Here is a tiny trained network, its code and every weight. The questions are about switching its units off for an input and a class, where a switched-off unit gives its printed mean instead of its output.

import numpy as np


def w(rows, s, z=0):
    codes = np.array(rows[::2]) - 128.0
    scale = np.full(codes.shape[1], s)
    scale[-1] = z or s
    return codes * scale


def f(y):
    return y / 2 * (1 + np.tanh(0.7978845608 * (y + 0.044715 * y**3)))


def log_softmax(a):
    a = a - a.max(-1, keepdims=True)
    return a - np.log(np.exp(a).sum(-1, keepdims=True))


def net(x, mask):
    res = np.array(x, float).reshape(1, 8) / 4 @ E
    y = f(res @ A[0][:, :-1].T + A[0][:, -1])
    res = res + np.where(mask, y, B[0][:, -1]) @ B[0][:, :-1]
    return log_softmax(res[-1] @ U[:, :-1].T + U[:, -1])


A, B = {}, {}
E = w([
[126,28,149,168,187,139,152,194,58,89,134,99],'x0',
[231,124,91,170,122,131,147,54,155,41,119,53],'x1',
[117,147,130,133,153,77,92,119,121,112,142,100],'x2',
[106,171,142,197,71,245,118,134,81,146,207,66],'x3',
[161,69,89,33,154,171,106,59,52,192,184,97],'x4',
[133,120,124,120,112,165,159,133,130,127,127,152],'x5',
[127,139,135,131,138,144,135,120,108,127,109,132],'x6',
[140,124,127,132,123,120,120,136,130,139,133,131],'x7',
],0.012)
A[0] = w([
[111,125,121,168,113,156,122,153,111,130,152,91,56],'N1',
[111,114,123,99,114,114,147,96,104,114,136,135,72],'N2',
[133,218,125,81,69,107,122,51,177,168,112,165,6],'N3',
[157,67,114,33,137,148,103,51,81,182,144,100,111],'N4',
[160,72,110,61,176,62,138,123,157,101,39,192,30],'N5',
[245,119,107,181,121,132,155,59,160,57,98,78,107],'N6',
[99,161,127,184,68,180,110,125,103,146,163,80,64],'N7',
[119,108,149,77,142,129,135,93,129,125,150,114,61],'N8',
[102,165,163,223,97,107,142,183,191,73,57,155,96],'N9',
[124,7,147,166,173,113,150,196,82,83,128,118,21],'N10',
[4,146,149,94,148,116,122,194,106,200,127,189,168],'N11',
],0.015,0.0024)
B[0] = w([
[128,162,174,130,135,115,143,106,170,141,152,130,172],'N1',
[148,130,131,134,142,131,115,151,119,138,154,115,143],'N2',
[118,143,111,137,200,161,109,151,168,109,6,116,227],'N3',
[153,141,58,136,155,87,156,134,85,114,177,155,239],'N4',
[104,188,230,157,120,155,164,112,150,154,198,112,245],'N5',
[111,38,151,105,32,122,73,140,102,130,111,129,241],'N6',
[108,173,211,140,148,134,165,124,156,144,154,128,214],'N7',
[121,130,87,120,117,131,152,122,141,136,157,126,157],'N8',
[163,136,36,113,171,102,162,119,73,136,205,145,244],'N9',
[121,166,93,123,182,156,104,135,179,119,6,128,224],'N10',
[139,40,139,116,32,121,83,121,107,110,120,113,253],'N11',
],0.017,0.026)
U = w([
[112,40,134,84,41,113,63,121,107,109,106,105,249],'0',
[155,134,32,104,152,96,153,122,85,115,165,146,155],'1',
[87,170,212,144,116,133,150,96,168,146,152,103,92],'2',
[110,141,80,110,170,142,89,149,178,99,5,111,5],'3',
],0.013,0.0016)

Each question gives the input, the list of numbers given to net, and the class t.
The units are the neurons (one row each of A and B). Each row of codes is followed by its name. A weight is (code - 128) times the scale printed after its matrix; where a second scale follows, it is the last column's (A, B and U).
mask holds one flag per neuron, in row order. A switched-off neuron (its flag False) gives its mean, the last column of its row in B, instead of its output. The means were averaged over made-up inputs and are rounded, as every weight is.
A unit's drop is (log p(t) with every unit on - log p(t) with that unit switched off) / (log p(t) with every unit on - log p(t) with every unit switched off).
most important unit: the unit with the biggest drop
k most important neurons: the k neurons with the biggest drops, biggest first
drop of u: that unit's drop, to one decimal
input [3,2,1,-6,-5,4,-3,-5], class 2: 2 most important neurons -> [N5; N4]
input [8,5,6,7,-7,8,2,4], class 3: most important unit -> N10
input [-1,-6,-5,-6,-5,-7,0,5], class 0: 4 most important neurons -> [N11; N7; N4; N1]
input [3,-8,-3,6,-7,-1,1,2], class 0: 2 most important neurons -> [N11; N4]
input [6,6,-2,6,-8,-8,-3,-1], class 1: 3 most important neurons -> [N9; N11; N5]
input [-7,7,-6,-3,5,8,1,-8], class 0: 4 most important neurons -> [N6; N10; N9; N7]
input [-7,-2,-4,0,7,-1,7,-8], class 1: 4 most important neurons -> [N4; N10; N8; N6]
input [7,3,-4,6,6,-7,-4,-3], class 3: 2 most important neurons -> [N10; N5]
input [-7,-6,-3,-8,-7,-8,6,6], class 2: 3 most important neurons -> [N5; N4; N6]
input [-8,-8,7,-6,-4,0,-1,-2], class 0: 3 most important neurons -> [N11; N10; N5]
input [-5,5,4,-7,-1,2,7,5], class 2: 2 most important neurons -> [N5; N11]
input [1,5,-4,8,1,-4,-2,-1], class 2: 2 most important neurons -> [N7; N11]
input [-3,-2,-8,4,-4,3,7,0], class 1: drop of N10 -> 0.6
input [-8,2,-5,-5,2,5,4,0], class 3: most important unit -> N3
input [3,3,1,-4,-4,3,4,-4], class 1: drop of N1 -> 0.4
input [4,2,2,-3,-5,-7,-1,-2], class 1: drop of N3 -> 1.7
